Each row has a class, written after it.
[-36 -20 -43   4 -37  59 -38   2  23   2   0 -45  66 -47  -9 -15  26  -5
  31  49   1  71   4 -20   6  44 -12 -11  11   7 -32 -13   7 -70  45] => neke
[ 13  -6  11  20  32   0  17  14   5  -2  20 -20   3  19 -12  12  34 -37
 -18 -46  33   0  21  33 -38 -33  -8 -23  27 -10 -32  27   1   1  16] => Tosub
[ 10   1   2 -19  40  41  55 -34  -3 -12  27  23 -21   3  -8   9  42 -25
 -68 -19  14 -40  19  38  -9 -45 -27 -22  20  -2 -63 -25  10  24 -36] => Tosub
[  4   0  -5  -3  22 -19   5 -14  -3  -1  14  13 -24  -4  -2  17  33   6
  -9   4  10 -33  15  15 -10 -23   4 -12  15  -3 -20 -13   4  15 -27] => nagem
[-14 -11 -17  70  -3 -33 -69  52   9  10 -12 -77   4 -14 -17 -11  39   3
  62   5  23  75  18 -19 -17  13  19 -24   9  11  27  24 -12 -66  89] => Lafop
[ -8 -18  -2   3  23  16  -9  29  11   0   5 -22  28  -2 -28 -13  35 -31
  14  -8  44  48  27  16 -27 -32 -27 -44  26 -15 -55  -2   2 -29  56] => sos
[ 15   2  -6   2  19  -8 -10  22   6   9  11 -16  12  -1   9  22  20 -25
 -16 -34 -19  -2   6  27 -42  24  -2 -22  46 -21  29  26   7 -23  42] => Lafop
[ 20  19  19 -36   5  19  40  -8 -15   4   7  32  20  28  21  43 -26 -29
 -53 -58 -31 -43   3  27 -29  43  -6  13  42 -11  24  23   5  55 -39] => fegoz
[-29   4  10 -10  -3  39 -16 -25  13  -4 -22   4  -9  -1   2 -32  37 -27
  -8  13  -2  16   7 -27  14   4   3 -27   7  20 -57 -17  -1  -7   7] => sos
[ 21  -6 -59 -78  17  16  48 -69  18  -2  33  30  -9  -9   7  -4  33  12
 -13   5  34 -11   4  -6   9  29 -45  -3  32   8 -32 -17 -10  13 -49] => fugip
[ 23  -9 -51 -62  61 -37  45 -34  27  11  24  35 -30  -4  -4 -22  17 -11
  -2  -1  37  -8  -3  28 -21 -19 -51 -60  42  -6  -2 -34 -12 -46  -8] => zepe
[-29   8  23  -4   5  -4 -40  17  27  12 -36 -31  11   1   1 -27 -12 -44
  22  -6  -2  50   8  -8  -4  -2  10 -40  22  -9 -14  16 -15 -34  79] => sos
[-24   9 -17  20   2   9 -44   8  15  17 -20 -45  23 -23 -16  22   9 -49
   1  -3  14  40  23  15  -5  -1   8 -22  24 -15 -53  20  -6 -59  59] => luku
[ 28  -4  -6 -52  28   7  46 -14   3  -2  19  46   4  30  24 -10  28  15
 -25 -14 -20 -54 -10  19 -18  16 -23 -12  30  -5  24  -7  14  41 -40] => fugip
[-16   3  20  32  11 -18 -33  51  24  17 -28 -60  28  14 -11 -18 -28 -56
  23 -40  23  79   7  10 -28 -14  10 -34  23 -10   0  43 -19 -43 103] => Tosub
[-12  -6 -27  14 -24  19 -35 -17  -4  -6  11 -13  -3 -27  -9  -6  54  21
  45  32  12  16  10 -37  18  26   3   2   9  16 -10 -10  -3 -17 -12] => sos
[ 14  -4  14 -37  17  22  25  -3  11  -4   8  30  11  37  12 -61  55   8
   7 -16 -11  -5 -11 -13 -21  14 -13 -27   7  14  15 -21  19  53  -9] => neke
[ 38   2  -6  11  22 -33  30  23  -6  -9  36  14  -2  21  -4  21  36  12
   3 -42  16 -29  10  15 -38   2 -13 -13  30  -3  46  10   7  25 -22] => Kir
[-25   8 -16  21  -1  37 -35 -45  -1  -4  -7 -32  11 -43  -6  61   7 -61
 -49  24   2   0  41  16  14  -1  14  -7  17  -2 -92   9  -9 -50   4] => zepe
[-42  15  25 -53  23  20  -5 -32  32  14 -60  13  -8  12   2 -55 -28 -45
 -16   9 -15  23 -13 -10  21 -15  -3 -33   5   1 -43 -20 -15 -10  39] => fegoz
[ -5   3  20 -11   2  -1 -16  28  17   9 -15   3   2  22  16 -63  28  -7
  36 -15 -28  34 -17 -22 -14  25   8 -33  15   7  43  -1   9   9  58] => sos
[ -1  25 -29 -64 -13  44   5 -61   7  11 -12 -14  36 -29  26  66 -49 -52
 -58  -9 -20 -22  17  23  14  63  -7  14  63 -24 -49  34 -22 -16  -8] => fugip
[-17  22  -6   5   4 -25 -27  -3  17  11 -24 -44   8   1  -2  25 -39 -36
  -6 -34  22  24  16  -2  -7  30  14 -17  38   2   1  34 -33 -31  40] => mani
[ -5 -11  14  54  39 -24  -1  35  37  10   3 -18 -26  10 -23 -42  91 -48
  13 -19  24  56  17  11 -38 -46  10 -62  -3  10 -29   3   9 -46  88] => sos
[  5  18  -3 -84  16  15  39 -26  14  15 -16  34  21  21  20 -13 -38 -32
 -29 -36 -10  -5 -16  12 -10  46 -28  -7  47 -13  15  -3  -6  24  -8] => fegoz
[  4  -5 -41   8  17 -28   1  -8  34  12   6 -31  -7  -8  -3  -7  39  -4
  18  -9  26  30  10   6 -16  22 -11 -28  29   9  12  -2  -9 -38  39] => mani
[ 28  -7 -46 -41  37  -8  28 -17  -3   4  36   4   0 -11 -12  18  24   3
 -18 -26  34 -16  15  23 -28  15 -47 -28  48  -7  -3 -18  -7   1 -18] => Lafop
[-46  18  17 -41 -14  47 -42 -44   9   1 -45 -23  34 -27  11 -14 -33 -21
  -5  53 -39 -20   2 -17  41  10  19   3   7 -16 -46  -9  -7  -8   8] => neke
[-17  26  16   5 -47  18 -62  -6 -30  -9 -42 -44  40  -6  12  50 -63  -4
  19 -19   0   4  25 -32  25  73  33  47  34  -6  18  44 -36  27 -10] => Zir
[-20   4   3  -3   0  10 -44 -10  -6 -12  -9 -33  28 -27 -22  20 -11  13
  30  33   8 -21  27  -6  27 -26   0   9   7 -24 -38  -5  -9   7  -1] => Kir
[  4  12  27 -15  42 -36  33  19  30  17 -27  31 -32  58  19 -64  30 -37
 -14 -52 -15  18 -25   3 -36   3   9 -48  14  18  60   2   2   3  43] => fegoz
[ -6  -5 -38 -14  -9   2 -30 -22  -3   5  12 -18  18 -23   5  36  19  18
  21  34  -8 -26  18  -8  12  21 -10  -2  25  -8  -8   0  -5 -10 -30] => fugip
[-15  -5  -5  19   4  42 -28  -5  -9  -7   0 -34  25 -27 -14  29  26 -23
 -31   7   2   7  35  12  -3  -3   0  -2  10  -4 -61  -3   5  -6  20] => Lafop
[  2  20  15 -15 -18  21 -18 -16 -36 -12  -4  11  17  11  14  43 -16  16
  -7 -19 -17 -57  12 -22   6  57  14  30  32  -1  14  16 -10  62 -64] => Zir
[ -7  14  50 -11  21  19  11 -20  -6 -15 -43  28 -15  44  11 -29   3 -33
 -53 -43   1 -25   5  -5   7 -10  19  -9   2  12 -24  -6  -8  63  -9] => Zir
[ 25 -12  43  40  58 -38  51  22  14 -10  15  26 -54  49 -11 -16  86 -31
 -42 -51  41   4  22  31 -51 -70   0 -48 -12  12 -45  -2  21  33  18] => nagem
[-25   0  18 -27  21 -10 -28 -12   3  -3 -26 -10   4   2 -14 -11 -29  11
  21  27  19 -25  12   0  18 -48  -5 -20  11 -27 -46 -13 -16 -14   2] => rabuk
[-18  16   1  -3 -13  48 -20 -42  -9 -12  -6  -5  14 -23   4  21  18 -20
 -38  25 -26 -36  16 -14  28   9  14  14  10   3 -50 -11  11  33 -29] => Kir
[-25  24  -7 -81 -17  43 -14 -46  16   5 -38   9  40  -3  31 -16 -61  -7
 -16   6 -35 -10 -21 -21  28  73  -5  15  43  -8  13  -6  -9  24  -4] => mani
[  8  -2 -22  38  25 -18  11 -10  10  -6  17  -9 -31  -8 -26  -2  63  -8
  -9   0  40   6  22   6  -2 -40  -7 -31  -1  18 -33 -20   0 -15   2] => Kir
[ -4  13  -7 -50  19  17  21 -22  21   2  -5  12  16  17  12 -13  -7 -21
 -30 -30   6  -6  -1   6 -11  29 -13 -11  39  -1 -14  -4  -1  20   3] => mani
[-34  -5 -41  25  20 -33 -27 -25  32  26 -26 -44 -30 -38 -21  -2  29 -50
   9  31  21  34  16   7   8 -35   5 -44  11   4 -44  -9 -24 -99  51] => fegoz
[ 19  -5 -39 -62  45 -30  24   6  43  29  -8  13  -5   3  18 -49   7 -24
  -5 -26 -14  30 -27  33 -38  17 -45 -72  53 -18  45 -23   1 -55  70] => Lafop
[-21  13  15  -3 -19  24 -36 -12  -2  -1 -23 -12  19  -7  20  20  -9 -22
 -16  -3 -34  -4   8 -10   3  35  30  13  20   3 -12  18   2  19   4] => nagem
[-27  13  21  30 -15  36 -36 -22  -6 -11 -21 -38  23 -14   2  56   3 -31
 -41   7 -17 -28  36   6  14  10  30  19  10  -7 -60  16   0  16  -3] => mani
[-10   9   3  -7   8  36  -6 -43 -10  -7   8   1  -1 -12   8  46  35 -18
 -53  22 -30 -73  27  12  16  -6  12   3  11  -7 -66  -1   9  25 -46] => fugip
[-40  21  32 -49 -17  53 -33 -49   3  -6 -59 -10  27 -11  11   3 -73 -29
 -28  25 -13 -12   5 -17  43  13  19  15  22 -15 -63  11 -26  -3  -4] => rabuk
[ 22 -14 -23   6  38 -30   6   5  11   0  29  -1 -15   3 -13  -1  46  -6
  18 -14  35  15  19  21 -27 -16 -17 -38  21  -1   1  -5  -5 -30  18] => zepe
[ 16  19  -4 -30  32  -4  36 -46 -14 -12  34  29 -30  11   6  36  32  18
 -45 -20  -1 -92  19  12  -6   6  -1   4  28   2 -10 -12   3  59 -73] => mani
[-12 -16   1  19  14   5 -31  23  17  10 -17 -37  24   4 -19   2  25 -29
  15  -5  34  43  26  21 -19 -26 -11 -38  21 -13 -56  14  -2 -33  51] => luku
[-15  14  40 -24  -1  20  -1  -8  10  -9 -39  27 -10  37  30 -65  10   7
 -10  -2 -34  -1 -21 -30  16  16  23  -7  -6  14  17 -15  10  26  14] => rabuk
[ -6  25  12 -37 -17  26  -7 -28 -19 -13   1   7   1   0  27  11 -17  27
   0  -1 -41 -45  -9 -30  20  56  10  21  21   9  48   5  -8  38 -54] => Tosub
[-10   8  17 -23   8  24 -21 -18 -10 -13  -5  17   7   5  12  -6  15  -1
   1  17 -19 -28   6 -15   8  12  13   2   4  -2 -18  -5   5  13 -17] => zepe
[  5  -9 -21   9   4   2  -2  -8  -6  -8  19  -8   4   3 -14  10  36  25
  15   6  30  -4  23  -8   9  -1  -9   6  -2  13 -18  -5  -5  24 -28] => fugip
[-27   2   8  29   2  27 -24 -21   7  -3 -10  -7 -22 -11   4 -10  66 -28
 -33  20 -18   6  12 -15   7  -9  32 -13  -9  26 -52 -10  16   6  13] => nagem
[-20  15  13 -29   1  19 -16 -50 -16 -14 -15  -5  -1 -12   1  31 -29  -5
 -31  15   6 -52  21  -8  31  -6  14  12  22 -13 -49   0 -20  11 -43] => rabuk
[  8  15  17 -13  23  14  24  -6   3 -12   3  33 -12  25   2 -30  34 -14
 -34 -28  -4 -18  -6  -3  -5 -11   5 -13  10  10   0 -11  11  40  -4] => Kir
[ 32 -11   5  -7  60 -32  29  24  12   1  33  29 -14  37   9 -20  70 -19
 -14 -41  -7 -12   4  29 -60 -16 -12 -58  24  -1  31  -1  23   5  29] => zepe
[  2  -6 -20 -13   4  29  -2  -5  10   5  23 -31  35 -25 -14  42  10 -52
 -15 -21  33  28  35  25 -27  17 -23 -21  57 -20 -55  28 -10 -29  29] => sos
[ 10 -11 -24 -10   6  16  -2  -2   5  -6  23  13  17   0  12  -4  49   2
   7   0 -14   7   4   0 -19  33 -17 -17  19   4  15 -12  20 -10   0] => zepe
[-19  22 -28 -23  -5  24   3 -43  34  14 -17  -9   2 -22  25 -15  23 -53
 -36   2 -30  15  -6  -5   1  49  17 -25  32  16  -5  -4  -3 -49  22] => neke
[-19   4 -14   8 -46  25 -56  -3  -9  -9  -8 -55  65 -27   0  63 -39  14
  28   4  -1   8  29 -15  13  66   6  40  27 -11  -1  26 -15   8  -5] => mani
[ -4  15  46  -5  -5  24  -3 -12 -25 -17 -11  26   1  21  27  23  11   1
 -46 -16 -46 -53  12  -3   0  17  30  18  -1   9   0  -2  17  82 -43] => nagem
[-10  20  15 -39  14   2  -5 -30  17   7 -42  26 -14  21  29 -40   1 -23
 -24 -14 -33 -20 -22 -10  10  25  14 -22  23  -2  16  -7  -5  10  17] => Zir
[-13  37 -14 -46 -18  42  -1 -69 -18  -6  -4  13  -6 -25  21  53 -30  -7
 -58  -7 -26 -49  16   0  38  53  14  27  27   7 -23  -5 -16  26 -64] => luku
[-11  37   9 -28 -10  25 -34 -53 -33 -10 -16 -22  12 -37   8  95 -69  -6
 -55   5 -21 -73  33  18  36  33  16  34  33 -30 -26  16 -29   8 -51] => Lafop
[ -6  -4  11 -32  10  10  -1   3  22   1 -17  27  -6  25  22 -79  43  13
  15  -3 -24  31 -25 -23  -4  18   3 -20  -1  19  28 -24  19  35  37] => nagem
[ 20   4 -39  -8  29 -26  29 -16  20   7  30  20 -32  -4   0 -17  60  -1
   0  -8   5 -21  -6   2 -17   1 -10 -33  32  16  29 -22   4  -6 -18] => Kir
[ 10  22 -17 -27 -12  12  -8   8   8   8   0  14  22  12  38 -17  -3 -11
   8 -30 -39  25 -20 -15 -18  92  13   1  35  15  78  18   4 -17  21] => zepe
[  5  -4 -21   9  33  10  29 -35  25   5  21   7 -29  -9   1  -6  91 -36
 -43  10  -3 -28  14  29 -20 -27  -3 -47  25   6 -37 -22  18 -26 -12] => neke
[-30  10  38  44  -3   3 -47  26   5  -5 -37 -43  21  21  -8   0  -9 -21
   9 -19   8  19  19  -8  -3  -6  35   2   5  -1 -27  30  -7   5  50] => mani
[ -6  23  15  15  12 -31 -18  -6   6  11 -17 -22 -22   6   7  -1   6 -22
   5  -6 -15 -21   6  -5  -5   5  36 -24  19   6  30  18 -16 -14   9] => neke
[ 19  -3   9 -35  27   9  24   5   3  -1  19  13  16  17   3  10  20 -20
 -12 -37  12 -13  16  28 -36   2 -28 -30  54 -23  -8   9   6  22   5] => sos
[-13  28  56  50 -25  24 -29   7 -30 -19 -22 -37  24  16   6  66 -22 -49
 -50 -47  -2 -14  42 -11  -8  25  60  36   7   8 -37  62 -14  29  -8] => rabuk
[ 10 -10 -38 -53  42 -11  26 -48  17   9  -1  26 -22  -1  -3 -31  27  -1
  -7   0  23 -26  -1  14   1 -16 -43 -41  39  -8 -19 -42  -7  12 -16] => Zir
[-55   3 -13   4 -16  46 -49 -32  30   7 -41 -53  17 -38  -4 -33  -9 -43
  -3  36   4  61  -2 -16  43  -1  11 -12   5   3 -66  -5 -13 -62  69] => Tosub
[ 22 -15 -29 -11  -4   4  -1   0  -9  -2  45   4  11 -14   9  36  53  29
   9  -1 -16 -22  11  10 -26  35 -16  -6  35  -4  23  -3  19  24 -27] => nagem
[  3  23  34 -50  28  -6  16 -19   9   6 -25  22  -3  26  21   3 -41 -38
 -47 -35 -24 -38  -3  19 -13   1   9 -25  42 -22   0  15 -11  13   6] => rabuk
[  4   0  25  55  37 -52  -8  38   9  -2   1 -17 -28  25 -27  -9  38 -14
  19 -20  35   3  23   7 -25 -67   9 -42  -4   4 -13   7  -3  -1  25] => Kir
[-28  -4  -9  48 -11 -28 -79  36   7   9 -33 -63  22  -5 -12 -14  19  -5
  68   2  13  54  14 -35  -4  20  24 -17   9   4  18  24 -17 -40  73] => Zir
[ 22 -33 -25  23  31 -27  25  34  37  10  24  22 -16  44   4 -77 114  18
  28 -15   8  42 -15   1 -37 -17 -24 -57 -12  27  28 -24  33   1  44] => fugip
